Below are the code and all the weights of a small trained network. Each question names an input and a target symbol and asks about switching units off, where a switched-off unit gives its printed mean instead of its output.

import numpy as np


def w(rows, s, z=0):
    codes = np.array(rows[::2]) - 128.0
    scale = np.full(codes.shape[1], s)
    scale[-1] = z or s
    return codes * scale


def norm(h):
    return h / np.sqrt((h * h).mean(-1, keepdims=True) + 1e-5)


def f(y):
    return np.maximum(y, 0)


def softmax(a):
    e = np.exp(a - a.max(-1, keepdims=True))
    return e / e.sum(-1, keepdims=True)


def log_softmax(a):
    a = a - a.max(-1, keepdims=True)
    return a - np.log(np.exp(a).sum(-1, keepdims=True))


def net(x, mask):
    ids = ['ΓΘΦβεμ'.index(c) for c in x.split()]
    T = len(ids)
    res = E[ids] + P[:T]
    q, k, v = (norm(res) @ M[0].T for M in (Q, K, V))
    z = softmax(np.where(np.tri(T) > 0, q @ k.T / 2**0.5, -1e9)) @ v
    res = res + np.where(mask[0], z, O[0][:, -1]) @ O[0][:, :-1]
    y = f(norm(res) @ A[0][:, :-1].T + A[0][:, -1])
    res = res + np.where(mask[1:9], y, B[0][:, -1]) @ B[0][:, :-1]
    return log_softmax(norm(res)[-1] @ U[:, :-1].T + U[:, -1])


Q, K, V, O, A, B = {}, {}, {}, {}, {}, {}
E = w([
[176,150,67,133,166],'Γ',
[185,153,19,128,175],'Θ',
[88,89,175,148,176],'Φ',
[93,121,189,2,86],'β',
[54,114,121,89,71],'ε',
[53,203,139,134,104],'μ',
],0.0094)
P = w([
[187,139,135,166,81],'0',
[137,156,77,116,146],'1',
[125,147,85,115,157],'2',
[124,140,98,126,157],'3',
[121,132,99,135,184],'4',
[111,123,111,138,203],'5',
[108,121,115,143,211],'6',
[101,105,126,150,224],'7',
[97,104,144,158,243],'8',
[100,101,143,149,253],'9',
[96,99,137,155,247],'10',
],0.0057)
Q[0] = w([
[197,132,119,132,27],'h1',
[61,254,72,73,179],'h1',
],0.0092)
K[0] = w([
[84,131,43,97,125],'h1',
[36,87,228,159,254],'h1',
],0.0091)
V[0] = w([
[255,15,111,88,134],'h1',
[184,246,236,118,180],'h1',
],0.0082)
O[0] = w([
[144,6,65,190,63,3],'h1',
[233,156,250,183,21,144],'h1',
],0.011,0.0049)
A[0] = w([
[191,58,208,174,189,134],'n1',
[132,132,158,97,190,75],'n2',
[172,49,146,35,162,145],'n3',
[53,125,134,164,165,100],'n4',
[255,187,54,94,150,2],'n5',
[105,141,98,134,177,4],'n6',
[137,223,137,65,189,78],'n7',
[183,185,67,74,171,7],'n8',
],0.0084,0.0045)
B[0] = w([
[76,210,84,80,30,157],'n1',
[91,109,84,188,168,177],'n2',
[60,61,163,213,76,154],'n3',
[144,174,77,91,87,157],'n4',
[66,79,245,195,107,177],'n5',
[71,25,96,98,1,140],'n6',
[86,163,75,187,129,254],'n7',
[24,153,187,47,76,173],'n8',
],0.0074,0.0086)
U = w([
[138,38,17,243,236,181],'Γ',
[147,93,220,163,2,157],'Θ',
[84,133,66,145,72,1],'Φ',
[171,116,61,179,82,166],'β',
[175,245,200,34,219,118],'ε',
[50,66,33,7,183,165],'μ',
],0.0098,0.0061)

Each question gives the input, a string of symbols that net reads in full, and the target symbol t.
The units are the heads (2 rows each of Q, K, V and O) and the neurons (one row each of A and B). Each row of codes is followed by its name. A weight is (code - 128) times the scale printed after its matrix; where a second scale follows, it is the last column's (O, A, B and U).
mask holds one flag per unit, heads first, then neurons. A switched-off unit (its flag False) gives its mean, the last column of its rows in O or B, instead of its output. The means were averaged over made-up inputs and are rounded, as every weight is.
A unit's drop is (log p(t) with every unit on - log p(t) with that unit switched off) / (log p(t) with every unit on - log p(t) with every unit switched off).
The circuit of an input: a set's keep is (log p(t) with only the set's units on - log p(t) with every unit switched off) / (log p(t) with every unit on - log p(t) with every unit switched off). Starting from all 9 units, units are removed one at a time, each time the one whose removal leaves the highest keep (on an exact tie, the one counted first), for as long as the keep stays at least 0.8.
units of the circuit, in order: the units of the circuit, biggest drop first
k most important neurons: the k neurons with the biggest drops, biggest first
drop when u is switched off: that unit's drop, to one decimal
input ε Γ Γ, target μ: 2 most important neurons => n8; n7
input ε ε Φ, target Γ: units of the circuit, in order => n8; n2
input ε Θ ε Φ, target Γ: units of the circuit, in order => n8; h1
input β β ε ε Γ, target μ: units of the circuit, in order => h1; n8
input Θ Γ β ε Γ Φ β Φ β, target Θ: units of the circuit, in order => n3
input Φ β Θ ε β Γ Φ β μ Γ Φ, target Θ: 2 most important neurons => n7; n1
input β Γ Θ, target Θ: 2 most important neurons => n5; n7
input Γ ε μ β Θ β Θ Γ, target Θ: 2 most important neurons => n5; n8
input Φ β Φ, target Θ: 2 most important neurons => n7; n2
input Θ Γ ε μ Γ β Θ ε Θ Θ, target μ: drop when n8 is switched off => 0.6
input Θ Θ Θ, target Γ: drop when h1 is switched off => 1.8
input Φ ε β ε ε μ Γ, target Θ: drop when n5 is switched off => 0.2
input Φ ε Θ μ, target Θ: drop when h1 is switched off => 1.8
input ε ε Γ β, target μ: most important neuron => n5
